Below are the code and all the weights of a small trained network. Each question names an input and a class and asks about switching units off, where a switched-off unit gives its printed mean instead of its output.

import numpy as np


def w(rows, s, z=0):
    codes = np.array(rows[::2]) - 128.0
    scale = np.full(codes.shape[1], s)
    scale[-1] = z or s
    return codes * scale


def f(y):
    return np.maximum(y, 0)


def log_softmax(a):
    a = a - a.max(-1, keepdims=True)
    return a - np.log(np.exp(a).sum(-1, keepdims=True))


def net(x, mask):
    res = np.array(x, float).reshape(1, 3) / 4 @ E
    y = f(res @ A[0][:, :-1].T + A[0][:, -1])
    res = res + np.where(mask, y, B[0][:, -1]) @ B[0][:, :-1]
    return log_softmax(res[-1] @ U[:, :-1].T + U[:, -1])


A, B = {}, {}
E = w([
[64,119,180,41,121,113,150,85,151,147,174,93],'x0',
[126,179,99,168,251,101,150,113,110,171,58,158],'x1',
[138,148,170,134,171,56,88,163,53,169,173,169],'x2',
],0.017)
A[0] = w([
[128,89,141,105,77,172,159,96,172,123,136,97,254],'N0',
[115,140,173,123,170,120,69,166,83,144,154,98,201],'N1',
[80,106,131,86,107,132,219,106,190,151,142,86,182],'N2',
[162,157,87,222,158,125,153,129,147,129,79,132,176],'N3',
[135,153,92,123,164,148,180,125,122,128,114,157,199],'N4',
[91,170,101,130,105,117,172,9,165,126,124,100,126],'N5',
[121,74,164,137,67,114,143,123,119,112,186,93,126],'N6',
[80,97,131,120,131,134,139,98,176,144,111,101,102],'N7',
],0.013,0.0044)
B[0] = w([
[103,134,85,112,147,211,77,164,141,95,133,90,238],'N0',
[181,111,124,123,122,125,183,84,74,145,160,173,213],'N1',
[73,122,153,127,126,151,160,145,77,73,175,106,239],'N2',
[151,119,146,164,158,110,58,117,117,123,6,82,252],'N3',
[117,170,188,128,155,99,153,139,114,172,130,147,201],'N4',
[87,96,120,138,192,147,178,117,83,79,109,145,210],'N5',
[185,123,173,41,49,176,132,172,140,134,129,113,229],'N6',
[77,121,124,122,205,143,144,168,145,110,153,144,184],'N7',
],0.013,0.019)
U = w([
[183,93,212,8,67,145,161,203,100,186,131,138,30],'0',
[162,191,119,96,145,65,168,52,86,218,209,254,189],'1',
[169,81,93,127,109,143,96,168,187,113,55,101,36],'2',
[181,238,146,211,172,44,113,153,50,206,34,142,250],'3',
[146,149,62,75,30,200,63,159,239,84,169,83,122],'4',
[9,100,124,76,178,186,174,181,100,65,141,90,67],'5',
],0.0086,0.0025)

Each question gives the input, the list of numbers given to net, and the class t.
The units are the neurons (one row each of A and B). Each row of codes is followed by its name. A weight is (code - 128) times the scale printed after its matrix; where a second scale follows, it is the last column's (A, B and U).
mask holds one flag per neuron, in row order. A switched-off neuron (its flag False) gives its mean, the last column of its row in B, instead of its output. The means were averaged over made-up inputs and are rounded, as every weight is.
A unit's drop is (log p(t) with every unit on - log p(t) with that unit switched off) / (log p(t) with every unit on - log p(t) with every unit switched off).
The circuit of an input: a set's keep is (log p(t) with only the set's units on - log p(t) with every unit switched off) / (log p(t) with every unit on - log p(t) with every unit switched off). Starting from all 8 units, units are removed one at a time, each time the one whose removal leaves the highest keep (on an exact tie, the one counted first), for as long as the keep stays at least 0.8.
units of the circuit, in order: the units of the circuit, biggest drop first
k most important neurons: the k neurons with the biggest drops, biggest first
drop when u is switched off: that unit's drop, to one decimal
input [4,-6,1], class 4: units of the circuit, in order : [N0, N6, N4]
input [0,1,2], class 1: 3 most important neurons : [N3, N6, N0]
input [-6,-3,-4], class 2: units of the circuit, in order : [N2]
input [-3,-4,8], class 1: units of the circuit, in order : [N1, N0]
input [-6,-8,2], class 4: 2 most important neurons : [N4, N1]
input [-4,-1,-5], class 2: 2 most important neurons : [N2, N3]
input [-6,1,-8], class 3: 3 most important neurons : [N3, N6, N4]
input [2,0,3], class 1: 2 most important neurons : [N3, N6]
input [1,-1,2], class 0: drop when N3 is switched off : 0.2
input [0,0,6], class 1: drop when N3 is switched off : 0.2
input [0,-1,6], class 1: drop when N3 is switched off : 0.1
